What can hang from each mark:
j_876: j_236 j_710 j_879 j_886
j_858: j_564 j_710 j_876 j_879
j_879: j_858 j_886
j_564: j_39 j_385 j_858 j_876 j_879
j_710: j_39 j_236 j_564
j_39: j_236 j_710
j_886: j_876
j_38: j_236 j_879
j_236: j_38 j_879
j_385: j_38 j_39 j_710 j_876 j_886

Each row was made from one small tree. Brackets hold a mark, then the marks that hang from it, in the order of their numbers. Every link used is in the known rows. Write each row's tree.
Known rows:
{j_38 {j_879 {j_858 j_564 j_876}}}: -3.1 15.3 -20.9 -0.7 1.6 18.8 13.1 -0.5 11.7 -25.6 1.8 25.0 23.0 12.4
 -34.3 14.9 7.6 23.1 9.1 -7.7 -11.8 16.5 -26.8 10.3 -5.2 -19.1 -15.8
 -15.0 -5.0 14.3 -0.5 23.8 5.2 -14.4 31.2 -8.4 -31.3 -17.5 -48.0 -9.6
 29.9 -8.8 -19.3
{j_858 {j_564 j_39 {j_385 j_38}} {j_879 j_886}}: -6.7 -16.7 -16.2 -12.4 8.4 21.0 -7.5 -0.2 -1.8 -24.6 -1.1 15.4 2.7 -18.6
 -46.3 -18.5 -20.8 -14.2 -3.6 5.0 -11.0 12.1 -23.1 40.2 30.3 -3.6 14.8
 17.4 9.8 -7.2 -8.2 -6.4 16.6 -12.6 45.7 11.3 29.1 14.2 -14.4 -17.5 0.9
 4.1 10.1
{j_236 j_38 {j_879 j_858 j_886}}: -4.8 16.5 19.2 23.7 -15.2 -19.3 39.6 -22.1 29.4 -1.4 18.6 8.3 -2.6 8.1
 11.1 15.1 -20.4 -4.6 -10.2 -24.1 -15.6 11.1 -8.8 -13.1 -25.3 15.5 -8.3
 -3.8 21.3 29.7 31.8 -2.2 -2.0 -8.0 42.3 8.4 -8.9 -38.6 2.9 -35.9 4.0
 -33.4 12.1
{j_38 {j_236 {j_879 {j_886 {j_876 {j_710 {j_564 j_39}}}}}}}: -12.5 2.2 21.4 21.8 -3.4 12.5 -2.5 7.8 14.2 2.3 23.7 17.3 13.4 17.6
 -23.7 -6.5 -3.8 11.6 -26.5 23.2 4.9 -7.4 20.3 5.8 -8.8 -38.1 -4.1 3.1
 11.2 13.5 30.3 1.2 19.6 10.1 -7.5 -20.5 -3.3 -16.6 3.8 14.6 5.3 -14.9
 -33.8
{j_39 {j_710 {j_236 j_879}}}: -17.0 3.0 15.9 4.3 12.9 -34.4 3.1 3.6 25.9 -12.0 2.5 14.0 13.3 -3.9 19.7
 -12.2 0.0 -8.9 -3.0 22.1 3.4 -19.7 19.1 -9.9 0.9 3.7 -16.3 -10.0 0.4
 15.5 2.9 -5.5 6.2 -6.0 -21.7 -10.8 -33.1 -10.9 -0.6 -0.5 -6.8 -21.9 9.0
{j_710 {j_236 j_38 {j_879 j_858 j_886}} {j_564 j_39}}: -30.4 21.2 10.0 4.0 -15.3 -16.5 -1.2 -18.0 30.2 -15.5 -7.7 -9.7 -35.3
 -15.0 28.1 30.9 3.5 -3.4 -20.1 35.0 14.2 11.2 -6.6 -17.4 -12.0 -8.2
 -13.7 -2.0 -2.7 19.8 35.1 -11.7 4.2 -16.5 26.7 -11.4 14.8 -8.6 -25.9
 -8.8 -2.9 10.4 40.5
{j_38 {j_879 {j_858 {j_710 j_564}} {j_886 {j_876 j_236}}}}: -23.1 49.5 8.5 22.4 -14.5 10.3 21.9 -2.2 11.2 12.9 12.2 11.2 11.8 6.4
 -1.2 -0.3 18.2 13.7 3.2 -4.1 -5.0 27.7 -8.6 -7.5 -25.6 -35.2 4.0 -6.8
 -11.8 -3.6 26.4 22.4 15.4 0.1 4.6 -13.6 11.0 -14.7 -22.3 -3.5 23.4 0.0
 -12.1
{j_879 {j_886 {j_876 {j_710 j_39 j_236 {j_564 j_858}}}}}: -28.0 6.9 15.6 29.0 -9.9 -13.6 8.5 5.1 0.1 21.1 16.8 -8.3 11.3 -1.8 11.3
 -9.9 12.7 -7.4 -15.5 -5.0 2.5 8.2 11.8 -16.0 -12.0 -20.6 19.4 13.4 22.6
 5.1 10.3 -4.5 17.8 7.3 -23.3 -6.8 5.4 -24.4 0.9 4.7 -18.4 4.8 -13.7
{j_385 {j_886 {j_876 j_710 j_879}}}: -8.8 13.5 29.4 3.2 3.7 -5.4 14.0 15.0 -11.9 19.7 17.7 9.9 26.9 5.8 19.4
 -11.8 12.3 -2.0 6.4 4.6 5.5 -10.0 23.3 -15.8 -7.4 -0.1 13.3 6.9 3.5
 -20.6 1.0 -14.4 -1.2 28.8 -27.6 -1.9 6.5 -11.5 12.8 6.3 -16.1 0.1 -14.5
{j_564 j_39 {j_385 j_38 {j_710 j_236}} {j_876 j_886}}: 32.1 -34.6 -17.6 -9.6 -9.9 -17.1 -7.3 -16.4 -0.6 20.9 -24.7 -10.0 -10.6
 -7.6 21.3 3.8 2.7 -18.7 5.2 16.2 8.9 22.9 -4.2 5.0 12.8 11.5 -5.0 -1.0
 3.5 -40.6 -15.8 -11.7 -27.5 -17.4 27.1 25.7 45.6 -3.1 38.0 1.8 -24.0
 11.5 -21.3
{j_879 {j_858 j_564 {j_710 j_236} j_876}}: -8.6 -5.0 -37.3 -12.9 3.3 11.9 8.0 5.0 -13.9 -23.0 -7.4 4.9 26.1 5.3
 -13.3 22.2 6.4 23.9 2.4 -7.1 -1.2 7.2 -20.1 14.9 -16.2 -19.2 7.6 -3.0
 -22.0 16.1 -0.6 2.0 23.9 -3.2 18.0 -5.8 -4.0 -13.2 -19.1 8.1 4.4 -13.8
 -2.8
{j_39 {j_236 j_879} j_710}: 4.2 -2.7 47.4 3.4 23.3 -47.4 15.7 12.3 9.2 -19.2 5.6 15.1 10.8 2.7 6.3
 -36.3 -5.6 -21.3 0.2 24.4 27.2 -27.8 29.7 5.4 11.8 -3.4 -21.7 -1.9 17.5
 13.5 20.6 7.9 -7.0 -5.3 -20.2 -14.8 -34.9 -1.1 -3.2 -3.1 -21.0 -33.9
 1.5
{j_236 j_38 {j_879 {j_886 j_876}}}: -13.6 4.2 30.1 25.3 -13.0 -6.0 31.1 -7.8 22.2 11.1 22.6 10.1 -3.2 -2.0
 20.4 0.2 -12.6 -5.3 -20.8 -16.9 -4.9 5.4 8.1 -17.4 -15.3 16.6 2.1 7.4
 16.6 24.1 22.3 -18.2 -0.7 13.1 22.4 -0.2 -7.4 -46.6 13.3 -21.2 0.7
 -35.7 0.3
{j_385 j_38 j_39 j_710}: -19.9 19.5 -14.2 -4.2 -0.9 -3.3 20.9 3.5 -17.6 -29.4 -1.9 25.1 -16.1
 30.2 8.3 3.4 -3.2 7.7 23.3 -33.8 -37.9 5.4 45.2 13.8 -6.5 22.3 -14.4
 -15.2 -6.1 -31.7 1.7 -9.1 9.7 1.8 -6.6 33.4 -13.2 4.8 13.7 -12.6 -23.6
 8.2 -39.2
{j_38 j_236 {j_879 j_858}}: -12.5 32.8 -7.2 18.3 2.3 21.4 10.4 -2.4 20.6 -21.5 16.5 35.2 22.6 44.6
 -43.0 8.3 1.9 39.1 5.9 3.0 -36.6 9.2 0.5 1.0 -26.7 -48.3 -30.9 -31.6
 -2.4 5.9 27.6 37.0 15.2 -14.1 22.6 -15.1 -30.9 -3.5 -45.8 -5.8 42.3
 -9.0 -38.2
{j_876 {j_879 {j_858 j_564}}}: 12.2 22.6 11.8 -13.5 13.5 -0.8 14.9 -10.3 -3.8 -7.0 4.7 4.3 14.3 13.2
 -5.1 -1.6 -0.1 22.9 19.7 2.8 -10.7 -4.7 -8.5 -1.9 -18.4 3.2 -11.2 -25.2
 -8.6 5.4 -13.2 12.5 -16.0 -5.5 21.5 1.2 -21.8 7.4 -17.2 -24.0 17.8 4.7
 18.5
{j_858 {j_564 j_879} {j_876 j_886}}: 21.5 -46.1 -31.8 -15.6 22.5 24.5 -14.0 4.2 -7.3 -19.7 2.0 3.7 15.1 -20.4
 -29.3 -0.3 -3.5 -7.0 -14.4 -3.8 20.0 -14.8 -19.4 11.9 24.1 -3.3 11.2
 16.0 5.3 18.6 -16.1 4.1 4.9 3.0 7.6 -15.5 -16.1 -11.9 -26.8 -3.6 10.9
 -11.2 -8.3
{j_876 {j_710 {j_39 j_236} {j_564 j_385}}}: 2.9 -5.5 13.0 -2.7 21.5 -6.2 -29.0 -7.0 -14.0 -6.7 -7.8 -7.9 -9.4 0.4
 -20.3 -9.5 5.0 1.2 -1.4 16.6 -1.2 -10.5 15.8 -13.2 15.2 -5.3 7.3 11.1
 29.1 25.9 -7.5 2.9 -16.7 11.0 -11.8 -6.3 -14.8 8.5 -12.8 25.0 -25.8 3.0
 12.0
{j_564 {j_385 j_710} {j_879 {j_886 j_876}}}: 1.5 -7.5 32.1 22.2 -8.9 -5.2 11.0 21.8 20.8 37.4 6.3 -19.1 -3.4 -8.3 0.7
 -18.1 -3.6 -25.4 4.4 -1.7 -6.8 -20.2 -12.8 9.3 5.6 9.7 17.5 -2.7 13.1
 -14.4 -25.8 5.2 -4.9 -13.5 3.5 -2.4 44.6 34.4 23.3 -11.7 11.7 -4.6 -6.8
{j_858 {j_564 {j_385 j_39}} j_710 {j_876 j_879 j_886}}: 35.7 -32.3 -21.3 -18.2 11.5 31.8 -23.2 7.1 -41.0 -5.7 -14.3 9.0 7.3
 -15.1 -9.1 -13.7 -3.4 -4.7 13.2 -0.2 23.6 -6.8 -11.2 12.9 32.1 -17.7
 29.4 26.6 -38.5 2.7 -20.4 -9.2 2.9 27.9 -2.1 -11.1 26.5 -1.7 21.6 16.6
 -4.5 -1.8 13.6
{j_564 {j_385 j_38 j_710 j_876} {j_879 j_886}}: -1.9 -4.9 13.6 13.3 -17.2 -9.2 17.6 17.0 18.2 31.0 2.1 -11.0 0.1 2.6 3.4
 -15.7 -10.7 -30.0 8.5 -34.3 -14.3 -14.7 -2.3 13.2 1.6 32.2 8.2 -9.9
 -17.8 -26.6 -18.9 -0.3 -2.2 -21.0 14.2 15.9 45.9 42.3 26.8 -26.4 1.5
 10.7 -18.6
{j_876 {j_710 j_39} {j_879 j_858} j_886}: 43.1 -4.2 15.1 5.4 17.9 -10.3 -11.3 -50.5 -40.1 22.0 9.5 -19.1 16.9 19.2
 8.4 -7.6 23.7 -9.0 41.7 -9.3 -20.7 11.4 10.8 -44.7 12.1 -7.4 -6.1 -0.8
 17.4 0.8 10.2 21.0 -35.1 15.8 -14.6 1.1 -20.8 -12.6 31.7 20.7 -12.9 8.2
 33.6
{j_710 j_39 {j_236 {j_879 j_858}} j_564}: -30.1 17.1 28.7 8.4 -17.1 -20.6 -22.3 -8.2 17.5 -38.9 -14.0 -28.9 -26.0
 4.3 20.2 32.0 16.4 22.1 -1.4 20.7 -4.1 -0.4 5.0 -10.4 -17.6 -29.6 -10.8
 3.9 4.3 36.7 28.9 2.8 -25.8 -4.7 1.5 -10.4 -9.9 5.8 -11.4 12.6 -4.9
 19.5 49.1
{j_886 {j_876 {j_236 j_38} {j_710 j_39} {j_879 j_858}}}: 8.9 5.9 22.4 -7.9 4.8 22.8 1.9 -20.2 -50.1 23.4 3.6 -5.8 8.4 17.1 29.9
 -5.5 24.5 16.9 26.0 -6.9 -7.8 8.0 16.2 -44.7 -17.4 9.6 -1.2 -13.4 -9.5
 -3.5 -9.9 5.4 -13.6 24.5 -21.7 -16.5 -14.9 -15.4 24.4 36.7 -10.8 9.4
 25.5
{j_385 j_38 j_39 j_710 {j_886 {j_876 j_879}}}: -23.1 27.6 29.0 -1.7 -21.0 -9.3 32.8 22.3 -36.6 -14.3 7.7 23.7 0.3 30.9
 45.5 -4.0 12.5 -9.0 39.2 -31.7 -18.3 8.2 56.0 1.7 -12.9 13.5 -0.7 0.6
 -24.9 -66.3 17.9 -19.5 4.7 18.6 -34.0 28.1 31.7 4.8 41.5 -2.9 -42.9
 30.5 -34.3
{j_710 j_39 {j_236 j_879} {j_564 j_858}}: -27.4 -4.0 30.1 7.0 -18.5 -15.3 -24.8 0.8 24.6 -36.4 -12.9 -23.1 -25.0
 5.3 18.7 25.5 12.2 0.1 -3.4 27.5 6.3 -7.1 5.9 -8.5 2.0 -23.6 -9.8 13.9
 11.8 33.5 28.5 -4.5 -21.1 -10.7 -6.2 -12.2 -6.8 19.2 -16.8 5.6 1.1 21.4
 55.3
{j_564 j_385 {j_876 j_710}}: 39.6 -19.5 -7.9 -4.9 2.2 -6.5 -10.1 2.3 7.4 18.9 -11.2 1.4 10.7 -7.0
 -14.1 -11.3 -14.7 3.9 -9.6 1.6 5.1 -3.6 -24.4 3.6 1.3 28.6 13.3 -3.0
 13.9 5.4 -46.6 -8.5 -22.9 0.5 7.4 8.4 8.1 -10.2 19.6 0.8 -3.8 -12.9
 -16.3
{j_39 {j_710 {j_564 {j_858 j_879} {j_876 j_236}}}}: -6.3 0.6 9.7 -20.3 18.3 -16.8 -1.0 5.6 23.3 -8.0 -1.6 15.8 2.2 -25.5 2.7
 -19.4 -11.2 -21.8 -10.1 23.3 14.8 3.9 -1.7 -0.6 0.2 20.2 -6.3 8.0 8.9
 5.6 -4.9 6.7 2.2 -17.0 -27.3 -8.4 -12.3 5.4 -30.9 -9.2 0.3 0.9 -0.3
{j_879 {j_886 {j_876 j_236 j_710}}}: -14.1 17.8 4.1 26.2 -1.1 -5.2 13.7 -2.0 -7.5 35.4 17.9 1.5 14.7 0.8 8.4
 -19.5 4.6 -0.6 -21.7 -8.5 11.7 -2.9 16.4 -19.4 -22.1 -16.4 22.6 0.1
 14.6 -1.7 2.9 2.1 20.8 20.0 -26.0 -10.7 1.5 -29.0 12.0 8.2 -17.4 -7.2
 -22.2
{j_564 {j_876 {j_710 {j_236 j_38}} {j_879 j_858}}}: 37.9 2.5 -10.4 -10.4 -6.7 -6.7 1.9 -18.0 -15.7 17.4 -1.1 -3.0 12.2 7.5
 13.9 4.2 2.0 9.7 2.5 -9.2 6.0 11.8 -17.4 -26.4 -15.4 28.1 -8.3 -20.2
 -18.2 -9.1 -8.1 -3.8 -13.8 4.2 -6.9 4.8 -6.7 -21.0 20.5 6.7 5.2 -4.1
 17.5
{j_564 j_39 j_858 j_876 j_879}: 43.8 -47.3 -6.0 -23.3 -8.3 10.6 1.8 19.8 22.2 14.3 1.7 -12.5 -6.2 -21.3
 -11.1 8.5 -14.5 -29.2 7.4 25.3 24.4 9.1 -42.3 41.0 54.4 36.4 -25.3 6.6
 41.3 -33.0 -15.4 -5.9 2.5 -43.6 8.8 18.5 -1.3 28.2 -0.9 -24.4 42.8 -7.5
 0.6
{j_858 {j_564 j_39 j_879} j_710 j_876}: 13.0 -46.1 -45.4 -32.4 14.2 53.1 -21.8 26.1 -21.6 -3.2 -2.5 7.5 11.3
 -34.1 -37.8 8.2 -4.8 -1.3 -10.4 16.5 31.4 -1.7 -20.7 43.7 54.2 -6.0
 15.8 29.4 -14.7 -1.0 -10.6 -18.7 40.2 11.5 5.0 -3.3 4.3 1.2 -3.8 24.0
 20.4 -28.9 -6.3
{j_564 {j_385 j_38 j_39 {j_710 j_236}} j_876 j_879}: 33.5 -14.6 3.6 -8.2 -25.7 -4.7 -4.3 18.5 1.8 -11.8 -18.0 -9.4 -26.6 4.0
 15.6 -1.9 -11.8 -12.5 18.8 -17.5 -7.6 -11.1 -17.3 22.6 9.7 47.1 -5.0
 -15.4 -19.4 -37.0 -30.4 -10.8 -17.9 -22.0 0.8 21.2 42.2 41.9 41.9 -16.5
 8.3 18.6 11.2
{j_564 j_39 {j_385 j_38}}: -0.5 -8.1 -9.3 -12.4 16.6 2.3 0.1 -8.6 12.5 -7.1 -10.0 11.5 -17.2 -4.0
 -14.4 -0.4 -7.2 6.3 1.8 24.1 -17.9 -4.2 0.9 30.7 19.2 20.9 -8.2 -7.1
 24.6 -1.5 -35.8 -19.0 -9.8 -12.7 52.5 27.2 -2.8 13.9 -6.5 -25.6 -7.6
 8.6 -11.9

Write each row's tree:
-20.6 3.2 -3.1 1.5 -12.5 -17.6 -16.7 4.3 4.1 6.8 -18.2 -22.6 -13.9 0.3
 18.4 20.8 8.4 8.7 -5.6 5.8 1.1 12.5 18.7 -19.0 -18.1 -21.0 -2.3 -0.4
 -2.8 -10.4 13.9 7.2 -14.5 -1.1 -22.1 4.2 9.9 1.1 3.7 29.6 -15.6 3.6
 -10.7 -> {j_385 {j_710 j_39 j_236 {j_564 j_876}}}
19.1 -27.4 -10.8 0.0 10.7 3.1 13.2 -5.2 1.7 5.2 6.8 4.9 10.9 9.4 -6.4
 -2.1 1.9 -20.5 0.9 -2.5 8.6 -10.9 -12.1 2.3 12.8 7.0 -4.6 7.4 12.3 7.6
 -7.9 2.8 -5.0 -3.3 1.3 -2.6 -20.9 3.8 -15.1 -18.3 13.1 1.9 -1.1 -> {j_564 {j_858 {j_876 j_879 j_886}}}
3.5 -2.4 -44.8 7.6 -5.0 32.9 -14.7 -9.7 -33.9 19.8 -2.9 3.6 -12.0 -3.7
 -4.1 12.2 -4.6 8.1 -19.1 -26.0 14.0 7.2 6.5 -11.4 3.3 -24.8 18.6 23.2
 -20.9 9.0 24.5 0.4 24.6 41.7 -18.3 1.6 -4.2 -25.1 22.4 39.7 -3.0 -21.7
 7.2 -> {j_858 {j_710 j_39} {j_876 {j_236 {j_38 {j_879 j_886}}}}}
-15.0 7.9 -7.6 -0.5 -16.8 -9.7 13.5 38.3 -17.1 14.3 -18.3 -1.6 0.3 16.2
 23.7 3.8 -11.1 4.3 44.0 -36.3 -12.0 8.4 32.4 7.7 9.1 -1.7 -21.8 -15.8
 -23.2 -51.1 -11.0 11.5 11.7 -7.0 -37.7 10.1 -14.5 7.1 29.2 23.1 -20.3
 -5.4 -71.8 -> {j_385 j_39 j_710 j_876}
6.0 -5.9 -7.7 -0.4 35.9 -3.0 -19.0 -32.1 -0.8 12.8 7.0 0.5 5.9 -11.1
 -6.3 -12.3 14.7 -13.1 -9.6 17.0 -2.3 0.2 19.9 -36.3 9.2 -0.1 12.2 12.3
 26.8 18.6 2.0 1.4 -12.3 19.7 -17.0 -14.5 -14.6 -19.5 -21.0 11.0 -14.2
 -3.2 -8.2 -> {j_876 {j_710 j_564} j_886}
21.0 11.9 -24.1 5.8 0.8 9.7 0.9 -11.4 -20.4 22.1 1.7 1.8 -6.0 2.3 -2.9
 -4.3 -4.6 2.5 -27.6 -9.9 37.2 -24.5 -7.2 -7.9 -15.9 -8.8 9.3 -5.8 -26.0
 5.8 -3.5 9.5 5.6 28.1 -19.2 -11.4 -10.2 -7.6 13.2 10.9 -1.8 6.6 8.3 -> {j_858 {j_876 j_236 {j_879 j_886}}}
-0.4 28.8 11.3 -6.6 2.0 -10.4 -1.5 0.2 23.0 8.2 2.5 -4.8 -16.4 -23.7 2.1
 -3.9 -6.7 13.4 -31.4 13.9 19.7 6.4 -7.8 -2.5 -26.7 7.9 8.1 2.5 -1.0 8.7
 -4.1 -1.6 -17.4 5.7 -3.8 1.5 4.3 -6.8 -26.1 -22.5 8.8 14.1 -6.9 -> {j_710 {j_564 {j_876 {j_879 j_886}}}}
-12.4 26.5 -21.4 -15.1 -8.9 6.1 11.5 8.4 -29.4 -27.0 -14.6 19.7 -15.8
 26.8 27.5 -3.8 -11.9 21.9 25.6 -47.1 -13.1 -4.8 40.7 7.6 -12.6 25.5
 -20.3 -25.2 -40.2 -33.0 -9.4 -4.2 10.7 4.8 -17.9 16.2 -27.9 10.0 12.6
 -10.5 -22.7 30.4 -29.6 -> {j_385 j_38 j_39 {j_876 j_236}}
-11.1 12.6 20.9 -9.6 18.9 4.5 -13.4 9.3 39.5 -10.2 -4.3 -8.9 -30.1 -24.8
 -14.8 -4.2 -6.8 3.9 -15.5 30.7 -4.7 -25.0 -14.3 12.0 -0.8 20.6 7.9 -0.9
 14.2 26.1 -30.0 -1.5 -19.7 -10.2 18.2 -8.7 7.7 41.7 -44.5 -29.3 24.1
 14.8 15.7 -> {j_710 {j_564 j_385 j_879}}
-15.2 15.2 -26.7 30.7 -21.8 -16.5 20.2 -11.6 -12.9 11.0 8.1 -13.7 5.1
 5.1 6.6 22.2 0.2 4.5 -9.5 -37.9 -9.6 22.7 -13.2 -3.3 -27.4 -31.8 14.7
 10.9 -1.5 10.3 34.0 6.9 31.2 3.3 6.2 13.5 11.0 -33.3 14.9 3.8 -14.3
 -10.7 -0.5 -> {j_879 {j_858 {j_710 j_39 {j_236 j_38}} j_876} j_886}
-23.7 3.3 -2.2 0.5 -6.5 10.3 19.8 10.2 4.8 -13.1 12.8 26.4 24.1 36.4
 -5.0 -4.6 -5.1 24.3 -6.1 -35.6 -23.4 -4.2 37.7 12.3 -26.2 11.2 -19.0
 -17.1 -36.2 -5.4 12.5 -10.5 7.7 5.0 12.2 8.5 -21.8 -6.0 3.1 -13.6 -1.2
 2.1 -56.8 -> {j_385 {j_38 {j_236 j_879}} j_876}
-29.8 10.4 12.6 0.9 -0.5 -5.9 -38.4 0.8 14.3 -27.9 -10.7 -34.3 -40.1
 -11.7 12.2 20.4 12.5 15.6 -7.0 22.4 -7.9 -14.3 8.4 -13.0 0.5 -16.6 -6.2
 2.4 8.0 21.3 12.0 1.1 -14.3 -2.8 -13.3 -8.1 -11.6 31.4 -27.2 7.7 9.9
 26.0 51.4 -> {j_710 j_39 j_236 {j_564 j_879}}
20.7 -50.8 -0.7 0.7 -11.6 8.4 -0.2 24.1 18.6 9.0 -13.0 -14.0 -3.5 6.9
 -9.5 5.2 -1.7 -46.6 13.0 6.5 7.8 -35.3 -39.0 19.1 32.5 24.2 -0.1 -1.5
 -3.1 -5.9 -31.3 2.0 -1.7 -35.1 6.9 -10.2 35.5 66.0 5.0 -6.2 25.6 6.7
 25.3 -> {j_564 {j_385 {j_710 j_236}} {j_858 j_876} j_879}
-13.5 2.0 -18.5 -10.7 18.3 4.6 -27.3 -11.4 -1.0 1.1 -6.2 0.9 -4.8 -8.1
 -6.5 7.1 15.4 1.6 -13.1 38.2 9.2 -7.0 10.6 -19.0 16.0 0.4 -1.6 -3.5 4.2
 10.7 -3.8 -13.7 12.9 7.7 -15.4 -14.3 -14.3 -0.5 -20.8 28.3 -9.6 3.6
 11.6 -> {j_876 {j_710 j_236 {j_564 j_39}}}
31.8 -30.7 -17.3 -22.8 5.6 27.1 -33.3 5.3 -21.9 1.6 -7.5 -11.4 8.1 -20.9
 -4.5 -4.9 -12.2 6.0 4.1 -0.8 19.2 8.3 1.0 1.1 21.4 -17.2 21.5 22.8 -0.7
 -8.8 9.5 2.8 -0.5 13.4 -15.5 0.9 16.1 1.3 18.3 16.5 14.9 -22.5 23.4 -> {j_858 {j_564 {j_876 j_236 j_886} j_879} {j_710 j_39}}
-15.3 8.0 -5.4 13.1 5.7 19.3 7.5 -8.8 -14.6 15.4 17.1 3.7 1.8 -5.6 -14.2
 -22.3 -3.9 -9.3 -11.0 -18.9 -16.7 7.1 -3.1 -5.4 -0.5 3.0 15.2 9.6 4.0
 -7.4 10.9 0.7 19.2 22.9 -8.9 -6.6 5.0 -8.0 6.7 12.1 6.7 -13.1 5.1 -> {j_858 {j_879 {j_886 {j_876 {j_236 j_38} j_710}}}}
38.8 3.9 -7.2 -8.7 -7.3 -9.4 -0.2 -12.3 -14.5 17.3 -1.5 -6.1 17.8 8.9
 9.3 0.9 5.9 11.8 3.4 -3.9 11.3 7.0 -18.3 -17.0 -14.1 19.8 -6.6 -19.9
 -18.0 -11.2 -10.8 -0.8 -14.7 4.2 -13.7 2.7 -6.1 -15.1 24.1 10.1 6.4
 -1.2 12.7 -> {j_564 {j_876 {j_710 j_236} {j_879 j_858}}}
-19.2 2.8 6.8 2.4 -4.4 -9.2 -32.2 -9.8 4.3 -30.3 -12.3 -41.0 -34.2 -9.3
 15.3 28.7 20.8 9.9 1.1 12.8 -7.4 -3.8 -5.3 -14.3 -4.4 -22.5 -6.8 6.2
 5.8 22.6 17.9 11.4 -17.7 -8.8 -8.3 -11.0 -5.1 22.6 -24.3 11.3 4.1 32.9
 50.0 -> {j_710 j_39 j_236 {j_564 {j_879 {j_858 {j_876 j_886}}}}}
8.0 -4.4 8.7 -6.0 2.6 0.3 -1.5 -3.8 -11.5 9.5 -8.4 3.0 7.8 16.0 1.2
 -15.0 -0.8 5.1 19.9 -23.5 -23.5 -10.1 10.4 -1.5 1.2 32.5 0.9 -11.6
 -21.4 -1.1 -37.5 -10.8 -24.4 4.3 17.0 15.5 -0.8 17.2 21.4 -7.0 -15.1
 19.5 -3.9 -> {j_564 {j_385 j_38 {j_876 {j_710 j_39} j_879}}}
-9.8 21.4 -24.4 26.2 -11.8 -12.8 33.0 -2.7 -1.8 18.9 16.2 -3.2 18.0 0.6
 -10.9 9.5 -2.7 3.4 -15.7 -31.6 -1.8 16.4 -19.6 16.3 -27.8 -23.9 19.7
 9.4 2.3 8.8 19.7 8.9 33.4 3.6 8.0 11.6 11.0 -30.0 6.6 -9.2 -4.6 -17.2
 -27.7 -> {j_879 {j_858 j_710 j_876} j_886}
5.1 -23.4 -21.3 -16.1 -1.1 2.9 -12.5 10.4 -3.5 -11.5 -1.2 9.1 16.0 -35.8
 -26.3 -17.3 -21.3 -20.7 -9.4 11.2 20.0 28.5 -27.9 27.5 32.5 -12.7 4.0
 20.8 4.6 -23.5 9.0 0.6 27.9 -16.4 1.1 2.5 17.5 -14.1 -2.5 6.3 0.7 -12.7
 1.1 -> {j_858 {j_564 {j_39 {j_710 j_236}} j_876} {j_879 j_886}}
-5.1 8.1 17.3 -18.9 14.1 4.9 -11.0 4.0 33.3 -9.3 -10.1 -15.5 -33.0 -29.1
 -15.0 10.2 -2.1 0.5 1.4 45.4 -2.0 -5.8 -27.6 25.6 13.9 14.6 -7.0 -1.6
 24.9 12.7 -26.5 3.4 -15.0 -29.7 34.1 -1.7 12.4 42.9 -41.6 -23.6 21.2
 20.9 14.9 -> {j_710 {j_564 j_39 j_385 {j_879 j_858}}}
